Here is a tiny trained network, its code and every weight. The questions are about switching its units off for an input and a target symbol, where a switched-off unit gives its printed mean instead of its output.

import numpy as np


def w(rows, s, z=0):
    codes = np.array(rows[::2]) - 128.0
    scale = np.full(codes.shape[1], s)
    scale[-1] = z or s
    return codes * scale


def softmax(a):
    e = np.exp(a - a.max(-1, keepdims=True))
    return e / e.sum(-1, keepdims=True)


def log_softmax(a):
    a = a - a.max(-1, keepdims=True)
    return a - np.log(np.exp(a).sum(-1, keepdims=True))


def net(x, mask):
    ids = ['ΛΨΩγεζηθσφ'.index(c) for c in x.split()]
    T = len(ids)
    res = E[ids] + P[:T]
    u = 0
    for l in range(3):
        r = res
        for j in range(2):
            rows = slice(2 * j, 2 * j + 2)
            q, k, v = (r @ M[l][rows].T for M in (Q, K, V))
            z = softmax(np.where(np.tri(T) > 0, q @ k.T / 2**0.5, -1e9)) @ v
            o = O[l][rows]
            res = res + np.where(mask[u + j], z, o[:, -1]) @ o[:, :-1]
        u += 2
    return log_softmax(res[-1] @ U[:, :-1].T + U[:, -1])


Q, K, V, O = {}, {}, {}, {}
E = w([
[176,113,59,104,98,113,44,82,130],'Λ',
[189,96,128,88,163,142,53,58,112],'Ψ',
[161,138,204,177,44,120,167,121,113],'Ω',
[171,58,109,63,135,161,59,72,157],'γ',
[112,120,176,155,136,109,65,249,142],'ε',
[143,159,100,86,202,15,197,177,131],'ζ',
[34,148,169,145,102,215,115,125,147],'η',
[80,78,134,175,152,131,163,122,53],'θ',
[147,168,191,126,115,177,179,151,142],'σ',
[104,238,61,114,141,108,134,142,132],'φ',
],0.018)
P = w([
[135,164,63,7,145,200,117,198,32],'0',
[126,165,131,76,104,111,132,130,111],'1',
[119,151,145,94,115,103,137,138,108],'2',
[128,143,149,111,121,98,139,137,116],'3',
[128,140,149,123,127,94,137,134,124],'4',
[135,132,151,138,127,97,131,131,132],'5',
[135,128,154,146,126,91,128,126,145],'6',
[140,123,153,157,138,95,125,127,150],'7',
[140,118,155,168,133,87,126,117,156],'8',
[142,114,156,179,138,85,121,114,162],'9',
[147,108,156,192,139,86,117,110,168],'10',
[152,109,152,199,149,93,118,111,171],'11',
],0.011)
Q[0] = w([
[154,171,149,108,121,76,131,216,141],'0.h0',
[106,112,127,200,123,124,254,138,119],'0.h0',
[164,85,111,54,115,133,62,88,142],'0.h1',
[115,87,166,138,113,132,181,178,90],'0.h1',
],0.011)
K[0] = w([
[235,119,143,184,134,71,86,198,155],'0.h0',
[98,152,189,201,54,91,191,85,199],'0.h0',
[164,96,127,2,76,171,191,147,10],'0.h1',
[169,44,123,187,152,143,159,121,172],'0.h1',
],0.0086)
V[0] = w([
[207,172,134,207,191,48,137,146,127],'0.h0',
[186,207,78,121,140,123,175,163,2],'0.h0',
[95,82,138,223,80,52,83,87,89],'0.h1',
[91,145,167,196,116,88,99,190,244],'0.h1',
],0.0063)
O[0] = w([
[139,210,181,206,144,101,95,105,139,107],'0.h0',
[84,164,165,112,2,68,93,94,114,254],'0.h0',
[89,222,69,123,148,167,36,95,77,37],'0.h1',
[127,212,101,209,193,199,185,93,167,150],'0.h1',
],0.0076,0.003)
Q[1] = w([
[37,167,129,167,156,142,115,254,97],'1.h0',
[232,129,141,118,175,57,117,129,147],'1.h0',
[183,67,102,67,81,122,50,36,167],'1.h1',
[145,107,146,142,139,134,67,152,81],'1.h1',
],0.0095)
K[1] = w([
[95,173,123,248,149,254,179,92,103],'1.h0',
[189,211,154,94,132,55,161,124,234],'1.h0',
[113,113,163,29,72,121,112,211,47],'1.h1',
[172,135,108,70,145,207,201,101,103],'1.h1',
],0.0068)
V[1] = w([
[142,52,13,217,140,53,209,60,161],'1.h0',
[50,46,165,246,75,136,115,67,122],'1.h0',
[63,196,78,101,90,119,207,27,127],'1.h1',
[42,148,43,167,76,154,37,253,146],'1.h1',
],0.0061)
O[1] = w([
[167,78,182,16,172,103,204,108,110,3],'1.h0',
[21,124,220,42,188,106,106,84,98,124],'1.h0',
[223,209,249,75,173,136,33,84,120,71],'1.h1',
[71,102,105,146,123,92,158,28,254,253],'1.h1',
],0.008,0.0042)
Q[2] = w([
[216,2,125,134,122,104,86,96,167],'2.h0',
[114,110,153,162,160,99,71,192,195],'2.h0',
[151,84,77,160,106,131,161,24,121],'2.h1',
[143,85,130,106,99,125,60,120,211],'2.h1',
],0.0089)
K[2] = w([
[122,59,52,82,30,115,202,222,77],'2.h0',
[80,200,73,194,86,163,254,96,167],'2.h0',
[130,80,129,122,92,134,34,208,152],'2.h1',
[186,57,35,104,116,123,52,81,48],'2.h1',
],0.0065)
V[2] = w([
[72,81,176,86,154,247,181,97,132],'2.h0',
[112,107,254,207,98,132,133,173,132],'2.h0',
[185,112,123,83,122,48,193,100,175],'2.h1',
[88,73,186,147,95,122,197,67,108],'2.h1',
],0.0079)
O[2] = w([
[181,82,89,71,42,80,60,181,173,1],'2.h0',
[187,51,60,204,123,22,118,69,93,185],'2.h0',
[216,124,59,101,178,150,126,142,184,132],'2.h1',
[188,125,254,146,184,62,155,131,186,117],'2.h1',
],0.009,0.0074)
U = w([
[57,102,130,96,173,106,100,138,2,214],'Λ',
[193,137,189,197,38,176,137,123,96,201],'Ψ',
[162,128,112,117,174,77,211,177,99,166],'Ω',
[67,207,164,102,118,210,114,123,149,150],'γ',
[169,113,71,123,170,185,65,70,79,118],'ε',
[110,153,130,124,45,118,26,102,188,58],'ζ',
[82,111,82,164,119,103,174,112,153,2],'η',
[118,139,196,121,139,103,156,117,157,72],'θ',
[157,137,111,122,145,142,135,132,192,113],'σ',
[114,110,128,113,148,146,164,194,133,211],'φ',
],0.0088,0.005)

Each question gives the input, a string of symbols that net reads in full, and the target symbol t.
The units are the heads (2 rows each of Q, K, V and O). Each row of codes is followed by its name. A weight is (code - 128) times the scale printed after its matrix; where a second scale follows, it is the last column's (O and U).
mask holds one flag per head, layer by layer. A switched-off head (its flag False) gives its mean, the last column of its rows in O, instead of its output. The means were averaged over made-up inputs and are rounded, as every weight is.
A unit's drop is (log p(t) with every unit on - log p(t) with that unit switched off) / (log p(t) with every unit on - log p(t) with every unit switched off).
The circuit of an input: a set's keep is (log p(t) with only the set's units on - log p(t) with every unit switched off) / (log p(t) with every unit on - log p(t) with every unit switched off). Starting from all 6 units, units are removed one at a time, each time the one whose removal leaves the highest keep (on an exact tie, the one counted first), for as long as the keep stays at least 0.8.
units of the circuit, in order: the units of the circuit, biggest drop first
unit that matters most: the unit with the biggest drop
heads that matter: for each layer, one digit per head in row order, 1 if its drop is at least 0.15 and else 0, layers parted by /
input σ θ ε σ η ε φ φ φ σ ε, target γ: units of the circuit, in order -> [0.h1; 2.h0; 1.h1]
input Ψ ζ σ ε η θ φ η η ε, target ζ: heads that matter -> 01 / 01 / 10
input θ θ η Ψ γ η Ω ε Λ ζ Λ Λ, target ζ: heads that matter -> 11 / 00 / 00
input Λ η φ ε Ψ ε γ θ σ ε, target Ω: unit that matters most -> 0.h0
input Ω Ψ η, target ζ: units of the circuit, in order -> [2.h0; 1.h0]
input ε ε σ η Ψ, target η: heads that matter -> 00 / 01 / 00
input γ ε Ψ ε θ φ Λ, target φ: units of the circuit, in order -> [0.h1; 2.h0; 0.h0; 1.h1]
input Λ ε η Ω γ η ε, target ζ: heads that matter -> 00 / 01 / 10
input ζ ε θ ε, target θ: heads that matter -> 00 / 10 / 01
input Ω ε σ ε, target Ψ: units of the circuit, in order -> [1.h0; 1.h1]
input φ Ω ε θ γ, target θ: units of the circuit, in order -> [0.h1; 0.h0; 2.h1; 2.h0]
input φ ζ φ θ ε σ η Ψ, target θ: units of the circuit, in order -> [0.h0; 0.h1; 2.h0; 2.h1]
input Λ ζ η Λ η θ Ψ, target γ: heads that matter -> 00 / 00 / 10
input Ψ Ω φ σ ζ ε ε ε, target η: heads that matter -> 01 / 01 / 00
input ε η Ω θ φ Ψ γ, target η: heads that matter -> 00 / 11 / 00
input ε σ σ Ψ η η ε ε φ, target γ: heads that matter -> 11 / 01 / 10
input ζ γ γ θ Ψ φ γ, target Ψ: unit that matters most -> 0.h1
input ε θ φ Ψ, target η: heads that matter -> 00 / 11 / 00
input ε ε η φ φ Ω σ ε θ ε, target θ: heads that matter -> 01 / 10 / 01
input ε Ψ ε ζ γ, target η: unit that matters most -> 1.h1
input σ σ ζ γ η φ γ ε φ γ ζ γ, target Ω: units of the circuit, in order -> [0.h1; 2.h1; 1.h1]
